Below is a small trained network, with its code and all its weights. Each question gives an input and a class and asks what happens when units are switched off, that is, made to give their printed mean instead of their output.

import numpy as np


def w(rows, s, z=0):
    codes = np.array(rows[::2]) - 128.0
    scale = np.full(codes.shape[1], s)
    scale[-1] = z or s
    return codes * scale


def f(y):
    return np.maximum(y, 0)


def log_softmax(a):
    a = a - a.max(-1, keepdims=True)
    return a - np.log(np.exp(a).sum(-1, keepdims=True))


def net(x, mask):
    res = np.array(x, float).reshape(1, 5) / 4 @ E
    y = f(res @ A[0][:, :-1].T + A[0][:, -1])
    res = res + np.where(mask, y, B[0][:, -1]) @ B[0][:, :-1]
    return log_softmax(res[-1] @ U[:, :-1].T + U[:, -1])


A, B = {}, {}
E = w([
[131,129,129,128,128],'x0',
[139,162,254,118,183],'x1',
[216,44,174,133,61],'x2',
[61,15,136,47,164],'x3',
[129,184,130,31,66],'x4',
],0.0082)
A[0] = w([
[135,152,222,129,171,118],'neuron 0',
[88,39,136,125,160,104],'neuron 1',
[137,174,122,74,63,151],'neuron 2',
[139,78,104,216,164,138],'neuron 3',
[68,191,97,141,175,52],'neuron 4',
[70,189,104,137,174,81],'neuron 5',
[191,92,156,154,83,30],'neuron 6',
[200,108,147,157,82,90],'neuron 7',
[106,92,168,82,147,127],'neuron 8',
[162,80,157,130,94,115],'neuron 9',
[131,97,134,199,172,108],'neuron 10',
[137,142,215,94,164,187],'neuron 11',
[118,102,2,113,86,190],'neuron 12',
[60,176,86,123,180,69],'neuron 13',
[219,247,131,228,87,76],'neuron 14',
[72,175,97,145,179,79],'neuron 15',
[112,113,139,40,100,160],'neuron 16',
[141,174,107,64,67,91],'neuron 17',
[133,104,119,207,171,122],'neuron 18',
[132,164,209,124,165,90],'neuron 19',
[180,86,154,145,88,3],'neuron 20',
[186,83,154,161,89,84],'neuron 21',
[116,149,170,106,167,122],'neuron 22',
[139,147,116,49,88,247],'neuron 23',
[129,80,84,199,152,137],'neuron 24',
[110,195,106,150,152,112],'neuron 25',
],0.0085,0.0033)
B[0] = w([
[80,139,94,172,71,193],'neuron 0',
[69,148,120,107,183,195],'neuron 1',
[128,186,172,136,152,195],'neuron 2',
[112,186,176,123,134,198],'neuron 3',
[168,73,165,72,67,179],'neuron 4',
[159,81,157,83,74,182],'neuron 5',
[134,88,153,77,86,180],'neuron 6',
[118,102,144,89,108,193],'neuron 7',
[58,113,76,138,156,181],'neuron 8',
[109,106,125,98,113,182],'neuron 9',
[131,196,187,114,136,176],'neuron 10',
[75,122,94,178,85,206],'neuron 11',
[50,150,102,187,71,233],'neuron 12',
[152,95,157,91,72,184],'neuron 13',
[1,66,49,76,228,253],'neuron 14',
[153,96,160,82,76,177],'neuron 15',
[98,159,142,131,178,195],'neuron 16',
[128,203,185,134,147,185],'neuron 17',
[123,192,199,112,134,181],'neuron 18',
[78,133,85,188,62,182],'neuron 19',
[134,92,151,77,88,168],'neuron 20',
[115,109,145,96,100,191],'neuron 21',
[108,116,105,140,106,168],'neuron 22',
[111,176,157,147,150,212],'neuron 23',
[103,188,171,142,130,191],'neuron 24',
[127,79,130,84,119,174],'neuron 25',
],0.0087,0.0078)
U = w([
[150,61,159,49,67,89],'0',
[126,128,124,143,136,249],'1',
[88,96,79,96,213,103],'2',
[102,135,91,225,55,74],'3',
[138,198,200,135,162,86],'4',
[183,110,109,176,161,174],'5',
[252,98,84,166,174,92],'6',
[217,100,91,156,169,87],'7',
],0.012,0.011)

Each question gives the input, the list of numbers given to net, and the class t.
The units are the neurons (one row each of A and B). Each row of codes is followed by its name. A weight is (code - 128) times the scale printed after its matrix; where a second scale follows, it is the last column's (A, B and U).
mask holds one flag per neuron, in row order. A switched-off neuron (its flag False) gives its mean, the last column of its row in B, instead of its output. The means were averaged over made-up inputs and are rounded, as every weight is.
A unit's drop is (log p(t) with every unit on - log p(t) with that unit switched off) / (log p(t) with every unit on - log p(t) with every unit switched off).
The circuit of an input: a set's keep is (log p(t) with only the set's units on - log p(t) with every unit switched off) / (log p(t) with every unit on - log p(t) with every unit switched off). Starting from the 12 units with the biggest drops (on a tie, the unit counted first), units are removed one at a time, each time the one whose removal leaves the highest keep (on an exact tie, the one counted first), for as long as the keep stays at least 0.8.
circuit, biggest first: the units of the circuit, biggest drop first
most important unit: the unit with the biggest drop
top k neurons: the k neurons with the biggest drops, biggest first
drop of u: that unit's drop, to one decimal
input [5,8,7,6,-2], class 3: circuit, biggest first	[neuron 11; neuron 0]
input [-4,7,-4,-6,-7], class 3: circuit, biggest first	[neuron 19]
input [6,8,-6,-2,-3], class 3: circuit, biggest first	[neuron 19; neuron 0]
input [3,6,5,7,6], class 2: circuit, biggest first	[neuron 8; neuron 16]
input [-5,-7,-3,3,2], class 3: top 2 neurons	[neuron 12; neuron 14]
input [7,-7,3,-5,-7], class 1: circuit, biggest first	[neuron 14; neuron 18; neuron 3]
input [-2,-3,1,-2,7], class 4: top 2 neurons	[neuron 17; neuron 2]
input [1,7,4,-7,-1], class 2: top 2 neurons	[neuron 14; neuron 12]
input [-5,8,-1,5,-8], class 3: circuit, biggest first	[neuron 0; neuron 19]
input [6,7,-6,-2,-6], class 3: circuit, biggest first	[neuron 19; neuron 0]
input [-2,-2,-8,7,2], class 0: circuit, biggest first	[neuron 13; neuron 4]
input [2,7,8,-3,-8], class 0: top 2 neurons	[neuron 6; neuron 20]
input [5,-5,1,4,5], class 1: drop of neuron 0	0.1
input [3,-4,-4,-1,-3], class 0: drop of neuron 15	0.2
input [2,-2,-7,-2,-6], class 0: drop of neuron 15	0.1
input [-6,7,7,8,4], class 2: most important unit	neuron 8
